Below is a small trained network, with its code and all its weights. Each question gives an input and a class and asks what happens when units are switched off, that is, made to give their printed mean instead of their output.

import numpy as np


def w(rows, s, z=0):
    codes = np.array(rows[::2]) - 128.0
    scale = np.full(codes.shape[1], s)
    scale[-1] = z or s
    return codes * scale


def f(y):
    return np.maximum(y, 0)


def log_softmax(a):
    a = a - a.max(-1, keepdims=True)
    return a - np.log(np.exp(a).sum(-1, keepdims=True))


def net(x, mask):
    res = np.array(x, float).reshape(1, 6) / 4 @ E
    y = f(res @ A[0][:, :-1].T + A[0][:, -1])
    res = res + np.where(mask, y, B[0][:, -1]) @ B[0][:, :-1]
    return log_softmax(res[-1] @ U[:, :-1].T + U[:, -1])


A, B = {}, {}
E = w([
[115,106,118,94,133,150,103,98,105,130,152,138],'x0',
[158,137,189,59,39,206,186,199,67,103,91,139],'x1',
[140,139,114,159,127,135,147,154,140,135,110,147],'x2',
[80,117,84,195,105,168,1,178,116,81,53,21],'x3',
[166,248,93,65,161,95,87,76,63,130,3,169],'x4',
[35,48,70,54,130,90,209,143,145,174,16,109],'x5',
],0.01)
A[0] = w([
[175,142,204,71,170,68,255,86,128,215,199,237,65],'n1',
[130,106,171,114,99,111,119,139,137,149,165,71,74],'n2',
[140,121,126,131,137,140,121,131,140,132,120,131,100],'n3',
[118,115,129,127,121,161,27,199,123,121,85,68,87],'n4',
[156,226,85,101,161,85,90,101,54,84,54,150,116],'n5',
[86,163,59,154,217,81,105,88,191,104,155,105,30],'n6',
[103,151,89,112,140,74,108,145,127,108,167,121,52],'n7',
[86,171,100,148,108,146,90,153,135,141,79,123,65],'n8',
[82,125,71,195,222,56,78,51,247,160,154,155,51],'n9',
[146,206,136,69,163,97,91,117,78,163,38,108,129],'n10',
[95,111,95,203,207,61,61,42,161,186,133,124,34],'n11',
[168,124,165,69,37,175,146,169,105,98,109,143,37],'n12',
[119,80,126,175,98,106,178,116,119,122,165,130,61],'n13',
[155,133,116,115,126,79,159,140,103,169,166,165,3],'n14',
[157,119,141,112,128,86,163,101,116,111,139,130,24],'n15',
[78,135,128,191,108,169,44,143,98,70,73,86,103],'n16',
[188,174,196,175,146,162,50,133,133,140,171,141,79],'n17',
[123,151,217,105,43,184,149,140,96,123,106,115,60],'n18',
[155,193,183,153,134,154,65,158,122,87,188,143,94],'n19',
[77,40,163,152,67,183,162,184,215,90,248,85,111],'n20',
[50,117,56,128,101,131,120,143,109,115,81,50,80],'n21',
[146,160,175,92,52,211,136,192,54,90,103,128,42],'n22',
[172,206,142,153,119,158,76,140,124,70,197,147,123],'n23',
[120,228,58,106,102,121,127,97,91,117,115,120,102],'n24',
[10,56,83,63,120,82,179,161,135,166,28,106,89],'n25',
[174,178,169,191,115,163,94,101,80,67,185,134,77],'n26',
[88,162,147,131,114,120,101,155,124,138,138,112,70],'n27',
[143,158,93,204,109,189,112,114,84,108,135,62,67],'n28',
[57,43,107,70,135,115,160,151,176,178,42,133,88],'n29',
[135,252,134,98,150,141,97,104,72,91,58,155,117],'n30',
[105,125,187,73,30,195,192,175,48,105,98,94,79],'n31',
[123,105,74,166,88,199,83,117,127,79,103,55,69],'n32',
[90,22,164,182,108,199,131,182,191,126,180,58,119],'n33',
],0.0094,0.0053)
B[0] = w([
[100,224,178,35,120,212,135,2,207,42,93,17,244],'n1',
[125,129,144,148,125,120,112,130,129,149,107,160,153],'n2',
[132,140,87,118,119,144,144,94,112,174,143,145,129],'n3',
[158,187,108,57,81,162,156,17,206,71,144,80,196],'n4',
[44,73,179,134,162,144,40,128,188,212,88,181,202],'n5',
[201,111,122,150,39,167,125,180,76,159,121,97,185],'n6',
[148,130,93,127,143,129,149,147,131,141,98,109,140],'n7',
[120,156,135,99,120,144,147,97,169,130,129,116,159],'n8',
[230,85,55,140,36,150,114,182,69,170,54,38,223],'n9',
[90,86,148,121,176,144,46,174,176,192,130,224,193],'n10',
[187,108,67,110,50,103,94,196,79,109,52,91,205],'n11',
[179,132,53,157,88,109,121,154,96,165,63,49,178],'n12',
[92,119,98,122,151,186,111,132,148,148,89,155,159],'n13',
[138,156,108,95,144,157,160,114,178,87,137,114,151],'n14',
[140,164,147,112,142,143,89,93,124,111,132,100,141],'n15',
[124,231,141,59,49,185,182,60,192,76,123,124,207],'n16',
[128,133,162,177,186,53,157,122,74,40,195,157,196],'n17',
[197,96,81,153,58,116,132,198,120,119,92,106,177],'n18',
[118,125,123,139,209,48,184,139,58,82,180,141,197],'n19',
[45,58,166,132,157,134,35,179,216,229,102,205,252],'n20',
[138,176,182,93,156,123,163,47,141,58,146,102,189],'n21',
[170,89,86,133,56,125,132,186,92,133,55,64,193],'n22',
[115,118,136,171,171,68,214,155,74,111,220,177,203],'n23',
[91,88,172,130,138,125,83,143,162,152,124,147,167],'n24',
[121,127,153,198,194,38,205,127,56,80,251,196,231],'n25',
[69,118,143,127,197,35,187,110,62,107,180,147,201],'n26',
[156,154,142,108,143,165,135,91,104,146,118,157,138],'n27',
[118,155,145,94,164,149,139,60,107,90,182,121,175],'n28',
[91,130,135,197,203,37,182,71,22,64,230,184,209],'n29',
[69,62,150,184,144,155,77,170,188,191,115,162,197],'n30',
[216,100,20,144,39,124,132,177,86,162,79,86,203],'n31',
[142,158,120,74,134,197,144,70,188,70,144,114,192],'n32',
[91,123,182,120,180,161,78,178,193,190,81,191,238],'n33',
],0.0075,0.02)
U = w([
[59,53,146,117,173,158,27,126,203,211,121,192,244],'0',
[108,114,128,148,193,52,178,79,3,54,200,153,157],'1',
[123,212,131,41,119,209,130,2,196,43,127,48,80],'2',
[218,65,51,132,48,138,88,169,32,141,82,31,26],'3',
],0.0083,0.0011)

Each question gives the input, the list of numbers given to net, and the class t.
The units are the neurons (one row each of A and B). Each row of codes is followed by its name. A weight is (code - 128) times the scale printed after its matrix; where a second scale follows, it is the last column's (A, B and U).
mask holds one flag per neuron, in row order. A switched-off neuron (its flag False) gives its mean, the last column of its row in B, instead of its output. The means were averaged over made-up inputs and are rounded, as every weight is.
A unit's drop is (log p(t) with every unit on - log p(t) with that unit switched off) / (log p(t) with every unit on - log p(t) with every unit switched off).
The circuit of an input: a set's keep is (log p(t) with only the set's units on - log p(t) with every unit switched off) / (log p(t) with every unit on - log p(t) with every unit switched off). Starting from the 12 units with the biggest drops (on a tie, the unit counted first), units are removed one at a time, each time the one whose removal leaves the highest keep (on an exact tie, the one counted first), for as long as the keep stays at least 0.8.
units of the circuit, in order: the units of the circuit, biggest drop first
unit that matters most: the unit with the biggest drop
top k neurons: the k neurons with the biggest drops, biggest first
drop when u is switched off: that unit's drop, to one decimal
input [5,-6,-7,-8,-3,4], class 2: units of the circuit, in order	n1
input [6,-4,-4,-3,-1,-3], class 3: units of the circuit, in order	n9, n11
input [-6,6,7,-5,6,-1], class 0: top 2 neurons	n5, n30
input [-4,-7,0,5,-7,8], class 1: top 4 neurons	n25, n29, n21, n5
input [8,4,-5,4,7,8], class 1: top 4 neurons	n25, n29, n20, n33
input [-6,8,5,-7,-4,-2], class 3: top 4 neurons	n31, n12, n18, n22
input [-4,-2,4,-8,7,-4], class 2: top 2 neurons	n1, n20
input [-4,3,7,5,-2,7], class 1: top 2 neurons	n25, n29
input [-1,-2,-1,8,-1,7], class 2: top 2 neurons	n4, n16
input [-1,6,2,8,-6,-7], class 2: top 3 neurons	n16, n4, n32
input [5,-6,7,4,4,-5], class 3: top 2 neurons	n9, n11
input [6,8,-2,3,7,-8], class 1: top 2 neurons	n26, n23
input [1,7,-4,-3,-7,1], class 0: top 4 neurons	n20, n33, n9, n11
input [3,2,-1,-6,-6,1], class 0: unit that matters most	n20
input [-1,2,-5,8,-6,-3], class 2: top 2 neurons	n16, n4
input [-4,1,7,1,2,-2], class 0: top 2 neurons	n25, n29
input [1,1,-5,5,1,8], class 1: drop when n25 is switched off	0.5
input [-2,3,-7,-3,7,7], class 0: drop when n24 is switched off	0.2
input [5,7,7,3,5,-2], class 3: drop when n20 is switched off	0.3
input [5,8,8,3,5,-4], class 3: unit that matters most	n22
